Below is a small trained network, with its code and all its weights. Each question gives an input and a target symbol and asks what happens when units are switched off, that is, made to give their printed mean instead of their output.

import numpy as np


def w(rows, s, z=0):
    codes = np.array(rows[::2]) - 128.0
    scale = np.full(codes.shape[1], s)
    scale[-1] = z or s
    return codes * scale


def norm(h):
    return h / np.sqrt((h * h).mean(-1, keepdims=True) + 1e-5)


def softmax(a):
    e = np.exp(a - a.max(-1, keepdims=True))
    return e / e.sum(-1, keepdims=True)


def log_softmax(a):
    a = a - a.max(-1, keepdims=True)
    return a - np.log(np.exp(a).sum(-1, keepdims=True))


def net(x, mask):
    ids = ['αβγεζξπτψω'.index(c) for c in x.split()]
    T = len(ids)
    res = E[ids] + P[:T]
    u = 0
    for l in range(2):
        r = norm(res)
        for j in range(3):
            rows = slice(3 * j, 3 * j + 3)
            q, k, v = (r @ M[l][rows].T for M in (Q, K, V))
            z = softmax(np.where(np.tri(T) > 0, q @ k.T / 3**0.5, -1e9)) @ v
            o = O[l][rows]
            res = res + np.where(mask[u + j], z, o[:, -1]) @ o[:, :-1]
        u += 3
    return log_softmax(norm(res)[-1] @ U[:, :-1].T + U[:, -1])


Q, K, V, O = {}, {}, {}, {}
E = w([
[127,168,126,132,108],'α',
[183,106,65,90,171],'β',
[146,254,65,103,86],'γ',
[71,229,143,91,153],'ε',
[97,103,150,17,252],'ζ',
[67,140,71,129,151],'ξ',
[121,148,64,134,90],'π',
[83,131,165,152,114],'τ',
[119,199,62,180,191],'ψ',
[92,120,118,86,79],'ω',
],0.028)
P = w([
[110,221,56,15,117],'0',
[150,172,142,30,90],'1',
[143,114,115,43,87],'2',
[143,102,111,77,77],'3',
[134,86,119,97,61],'4',
[120,97,118,121,52],'5',
[88,100,119,139,47],'6',
[96,87,119,178,24],'7',
[103,85,112,216,3],'8',
[64,92,136,202,32],'9',
[46,88,145,200,18],'10',
],0.0042)
Q[0] = w([
[142,10,185,146,171],'L0H0',
[196,111,186,98,115],'L0H0',
[113,23,204,104,142],'L0H0',
[180,132,128,170,104],'L0H1',
[13,178,99,170,59],'L0H1',
[74,133,51,31,153],'L0H1',
[132,64,128,160,90],'L0H2',
[42,169,125,110,163],'L0H2',
[123,110,178,168,166],'L0H2',
],0.013)
K[0] = w([
[134,115,99,84,143],'L0H0',
[188,181,124,56,102],'L0H0',
[131,152,63,84,125],'L0H0',
[92,169,143,98,134],'L0H1',
[5,123,104,162,29],'L0H1',
[136,93,163,153,121],'L0H1',
[135,157,122,126,155],'L0H2',
[149,139,110,133,83],'L0H2',
[127,141,110,53,130],'L0H2',
],0.018)
V[0] = w([
[88,92,141,106,150],'L0H0',
[216,161,129,131,151],'L0H0',
[108,156,179,107,91],'L0H0',
[187,122,83,61,168],'L0H1',
[162,129,124,127,192],'L0H1',
[149,4,145,126,111],'L0H1',
[156,121,126,13,188],'L0H2',
[91,90,119,115,176],'L0H2',
[62,150,186,130,170],'L0H2',
],0.014)
O[0] = w([
[28,155,96,107,117,127],'L0H0',
[174,126,180,62,152,31],'L0H0',
[112,165,152,179,72,168],'L0H0',
[83,131,55,16,54,82],'L0H1',
[137,158,74,2,139,2],'L0H1',
[57,229,73,143,82,78],'L0H1',
[74,218,46,36,121,93],'L0H2',
[43,106,131,107,180,96],'L0H2',
[47,153,235,105,246,107],'L0H2',
],0.0082,0.0075)
Q[1] = w([
[162,90,134,181,92],'L1H0',
[54,58,97,169,146],'L1H0',
[155,166,193,140,115],'L1H0',
[150,141,126,125,254],'L1H1',
[30,97,138,116,91],'L1H1',
[137,142,212,82,150],'L1H1',
[72,109,138,153,111],'L1H2',
[148,155,187,47,76],'L1H2',
[132,175,106,182,97],'L1H2',
],0.017)
K[1] = w([
[120,209,49,127,110],'L1H0',
[47,32,49,146,188],'L1H0',
[145,179,129,83,55],'L1H0',
[113,5,147,5,153],'L1H1',
[55,162,103,174,180],'L1H1',
[165,154,127,37,198],'L1H1',
[22,129,147,150,99],'L1H2',
[180,164,71,28,67],'L1H2',
[96,73,118,206,103],'L1H2',
],0.012)
V[1] = w([
[144,103,155,157,83],'L1H0',
[152,163,122,94,122],'L1H0',
[87,168,157,167,109],'L1H0',
[170,202,57,163,161],'L1H1',
[118,54,58,137,162],'L1H1',
[92,197,117,100,158],'L1H1',
[85,142,216,180,161],'L1H2',
[90,248,121,79,159],'L1H2',
[102,108,141,56,113],'L1H2',
],0.014)
O[1] = w([
[104,81,179,56,130,117],'L1H0',
[118,155,104,143,85,111],'L1H0',
[143,75,162,141,103,130],'L1H0',
[217,157,54,143,251,167],'L1H1',
[105,20,65,114,137,148],'L1H1',
[83,215,108,90,173,54],'L1H1',
[161,138,32,130,99,182],'L1H2',
[191,25,164,92,127,1],'L1H2',
[144,99,221,174,46,34],'L1H2',
],0.011,0.0057)
U = w([
[214,109,192,158,122,116],'α',
[140,143,40,47,80,95],'β',
[225,181,115,91,126,98],'γ',
[90,202,205,113,201,113],'ε',
[58,146,120,71,166,169],'ζ',
[27,52,77,128,200,1],'ξ',
[214,59,72,136,77,114],'π',
[72,96,207,171,215,144],'τ',
[182,105,111,121,253,129],'ψ',
[62,131,127,119,69,212],'ω',
],0.016,0.0061)

Each question gives the input, a string of symbols that net reads in full, and the target symbol t.
The units are the heads (3 rows each of Q, K, V and O). Each row of codes is followed by its name. A weight is (code - 128) times the scale printed after its matrix; where a second scale follows, it is the last column's (O and U).
mask holds one flag per head, layer by layer. A switched-off head (its flag False) gives its mean, the last column of its rows in O, instead of its output. The means were averaged over made-up inputs and are rounded, as every weight is.
A unit's drop is (log p(t) with every unit on - log p(t) with that unit switched off) / (log p(t) with every unit on - log p(t) with every unit switched off).
The circuit of an input: a set's keep is (log p(t) with only the set's units on - log p(t) with every unit switched off) / (log p(t) with every unit on - log p(t) with every unit switched off). Starting from all 6 units, units are removed one at a time, each time the one whose removal leaves the highest keep (on an exact tie, the one counted first), for as long as the keep stays at least 0.8.
units of the circuit, in order: the units of the circuit, biggest drop first
most important unit: the unit with the biggest drop
which heads matter: for each layer, one digit per head in row order, 1 if its drop is at least 0.15 and else 0, layers parted by /
drop of u: that unit's drop, to one decimal
input ω ζ ω π β π π π π τ, target π: which heads matter	001 / 010
input τ γ α, target τ: units of the circuit, in order	L0H2
input α ω γ γ γ ω, target γ: which heads matter	000 / 010
input ω ε ε β ω, target ε: which heads matter	000 / 010
input π ε ψ ψ ψ π ε α ψ, target π: which heads matter	111 / 010
input τ ω π β ξ ω ω ω β, target ω: units of the circuit, in order	L0H1, L1H2, L1H1
input ε ξ ψ ψ ω π ω, target π: which heads matter	111 / 010
input ω γ π π τ ω β ψ ψ ω, target ψ: which heads matter	000 / 010
input τ π ω γ τ, target π: which heads matter	011 / 001
input α ω ω ε ω, target ε: which heads matter	000 / 010
input α ξ ω ω τ ω ω γ τ ζ, target ζ: which heads matter	010 / 010
input ζ ζ γ ω ε ω γ β, target β: which heads matter	011 / 000
input ψ π ε γ α, target α: units of the circuit, in order	L0H1, L0H0
input ω ζ ω β, target β: most important unit	L0H2
input π ψ ω ξ π ψ α, target α: which heads matter	110 / 011
input ε ω ξ τ γ ω, target τ: which heads matter	011 / 000
input ω ω ω π ω ψ ω π π ω, target π: drop of L1H0	0.2
input ω γ ψ ω ω ω τ ψ, target ω: drop of L0H0	0.3
input ω ω τ, target ω: drop of L0H2	0.1
input γ ω ω ξ ω, target ξ: most important unit	L1H1
input α τ ω ω, target τ: drop of L0H2	0.4
